Below are the code and all the weights of a small trained network. Each question names an input and a target symbol and asks about switching units off, where a switched-off unit gives its printed mean instead of its output.

import numpy as np


def w(rows, s, z=0):
    codes = np.array(rows[::2]) - 128.0
    scale = np.full(codes.shape[1], s)
    scale[-1] = z or s
    return codes * scale


def norm(h):
    return h / np.sqrt((h * h).mean(-1, keepdims=True) + 1e-5)


def f(y):
    return y / 2 * (1 + np.tanh(0.7978845608 * (y + 0.044715 * y**3)))


def softmax(a):
    e = np.exp(a - a.max(-1, keepdims=True))
    return e / e.sum(-1, keepdims=True)


def log_softmax(a):
    a = a - a.max(-1, keepdims=True)
    return a - np.log(np.exp(a).sum(-1, keepdims=True))


def net(x, mask):
    ids = ['βηξπτψω'.index(c) for c in x.split()]
    T = len(ids)
    res = E[ids] + P[:T]
    u = 0
    for l in range(2):
        q, k, v = (norm(res) @ M[l].T for M in (Q, K, V))
        z = softmax(np.where(np.tri(T) > 0, q @ k.T / 3**0.5, -1e9)) @ v
        res = res + np.where(mask[u], z, O[l][:, -1]) @ O[l][:, :-1]
        u += 1
        y = f(norm(res) @ A[l][:, :-1].T + A[l][:, -1])
        res = res + np.where(mask[u : u + 4], y, B[l][:, -1]) @ B[l][:, :-1]
        u += 4
    return log_softmax(norm(res)[-1] @ U[:, :-1].T + U[:, -1])


Q, K, V, O, A, B = {}, {}, {}, {}, {}, {}
E = w([
[169,93,169,153,155,138,135],'β',
[147,28,175,128,79,48,88],'η',
[121,111,161,119,75,143,222],'ξ',
[138,253,102,108,111,117,95],'π',
[138,156,140,119,149,172,161],'τ',
[110,180,98,113,90,84,105],'ψ',
[114,105,121,131,134,168,184],'ω',
],0.017)
P = w([
[53,123,166,144,172,145,127],'0',
[185,97,49,63,182,80,133],'1',
[226,126,87,105,60,131,152],'2',
[169,177,137,189,59,94,158],'3',
[192,56,154,150,179,160,141],'4',
[248,32,95,62,132,160,149],'5',
],0.012)
Q[0] = w([
[200,58,66,22,144,173,74],'L0H1',
[102,145,160,192,113,55,85],'L0H1',
[73,98,195,194,250,222,178],'L0H1',
],0.013)
K[0] = w([
[89,157,189,192,66,171,110],'L0H1',
[93,94,125,88,184,160,109],'L0H1',
[248,108,54,71,70,147,139],'L0H1',
],0.015)
V[0] = w([
[158,201,83,117,215,199,68],'L0H1',
[166,248,150,80,163,188,205],'L0H1',
[224,74,214,193,218,149,131],'L0H1',
],0.011)
O[0] = w([
[160,55,141,62,131,143,73,118],'L0H1',
[64,81,25,77,24,157,64,254],'L0H1',
[246,90,40,210,74,217,133,154],'L0H1',
],0.013,0.0047)
A[0] = w([
[145,133,86,69,192,138,178,254],'L0N1',
[141,174,154,177,173,112,238,121],'L0N2',
[126,149,55,181,53,23,121,206],'L0N3',
[54,195,175,68,197,11,144,34],'L0N4',
],0.011,0.0056)
B[0] = w([
[147,130,182,121,92,90,121,191],'L0N1',
[84,248,129,167,122,91,107,167],'L0N2',
[93,127,155,122,195,185,147,225],'L0N3',
[159,96,207,144,95,152,180,254],'L0N4',
],0.018,0.0088)
Q[1] = w([
[249,130,78,155,80,87,63],'L1H1',
[162,155,70,221,90,161,73],'L1H1',
[111,192,171,103,126,35,90],'L1H1',
],0.011)
K[1] = w([
[201,81,177,127,139,131,65],'L1H1',
[191,2,139,138,159,86,139],'L1H1',
[163,200,221,127,212,41,31],'L1H1',
],0.0082)
V[1] = w([
[142,138,146,143,128,113,43],'L1H1',
[111,12,143,143,114,156,192],'L1H1',
[186,138,169,112,156,108,97],'L1H1',
],0.011)
O[1] = w([
[72,187,149,223,2,174,62,73],'L1H1',
[239,127,153,95,237,118,91,253],'L1H1',
[156,59,203,187,63,103,193,64],'L1H1',
],0.0082,0.0059)
A[1] = w([
[29,106,135,99,31,21,90,80],'L1N1',
[18,135,173,86,173,86,135,107],'L1N2',
[102,83,150,85,81,204,109,163],'L1N3',
[59,132,153,97,56,62,12,3],'L1N4',
],0.011,0.0058)
B[1] = w([
[161,114,80,160,133,69,245,215],'L1N1',
[164,52,162,159,102,228,166,254],'L1N2',
[107,167,90,55,131,101,126,235],'L1N3',
[103,99,3,155,161,85,206,180],'L1N4',
],0.015,0.0059)
U = w([
[193,89,86,218,64,164,165,69],'β',
[92,212,116,207,110,8,63,252],'η',
[2,140,110,185,107,223,175,41],'ξ',
[77,87,42,162,114,34,212,100],'π',
[74,149,125,83,17,144,4,218],'τ',
[112,92,240,101,59,124,133,144],'ψ',
[158,179,119,66,245,121,153,5],'ω',
],0.0067,0.004)

Each question gives the input, a string of symbols that net reads in full, and the target symbol t.
The units are the heads (3 rows each of Q, K, V and O) and the neurons (one row each of A and B). Each row of codes is followed by its name. A weight is (code - 128) times the scale printed after its matrix; where a second scale follows, it is the last column's (O, A, B and U).
mask holds one flag per unit, layer by layer, with each layer's heads first. A switched-off unit (its flag False) gives its mean, the last column of its rows in O or B, instead of its output. The means were averaged over made-up inputs and are rounded, as every weight is.
A unit's drop is (log p(t) with every unit on - log p(t) with that unit switched off) / (log p(t) with every unit on - log p(t) with every unit switched off).
The circuit of an input: a set's keep is (log p(t) with only the set's units on - log p(t) with every unit switched off) / (log p(t) with every unit on - log p(t) with every unit switched off). Starting from all 10 units, units are removed one at a time, each time the one whose removal leaves the highest keep (on an exact tie, the one counted first), for as long as the keep stays at least 0.8.
units of the circuit, in order: the units of the circuit, biggest drop first
most important unit: the unit with the biggest drop
k most important neurons: the k neurons with the biggest drops, biggest first
top k neurons in layer l: the k neurons of layer l with the biggest drops, biggest first
drop of u: that unit's drop, to one decimal
input β τ ξ η η ξ, target η: units of the circuit, in order	(L0H1; L0N2)
input π π ω, target π: units of the circuit, in order	(L0H1; L1N1; L1N4)
input τ β β ω ψ, target τ: units of the circuit, in order	(L0H1)
input β ξ τ ξ, target ξ: units of the circuit, in order	(L0H1; L0N3; L0N4)
input ψ ω π ξ ω ω, target ξ: 2 most important neurons	(L0N2; L0N4)
input ψ ω ψ ξ π β, target ξ: 2 most important neurons	(L0N2; L0N3)
input ω ω ψ ω β ψ, target ω: units of the circuit, in order	(L1H1; L0N3)
input β β η π π τ, target π: top 2 neurons in layer 0	(L0N3; L0N4)
input η η ψ π, target η: units of the circuit, in order	(L0H1; L0N2)
input π ψ ω ω ψ π, target π: units of the circuit, in order	(L0H1; L1N4; L1N1)
input ξ τ τ ω ψ ω, target ω: units of the circuit, in order	(L1H1; L1N2)
input ω ξ β τ, target ξ: 3 most important neurons	(L0N3; L0N2; L1N2)
input π π ξ ξ, target π: 2 most important neurons	(L1N1; L1N4)
input ω β ψ π, target ω: most important unit	L0N3
input τ β τ, target τ: drop of L0H1	0.5
input π τ β β π ψ, target π: drop of L1H1	0.1
input η π π η β ψ, target η: drop of L1N3	0.0
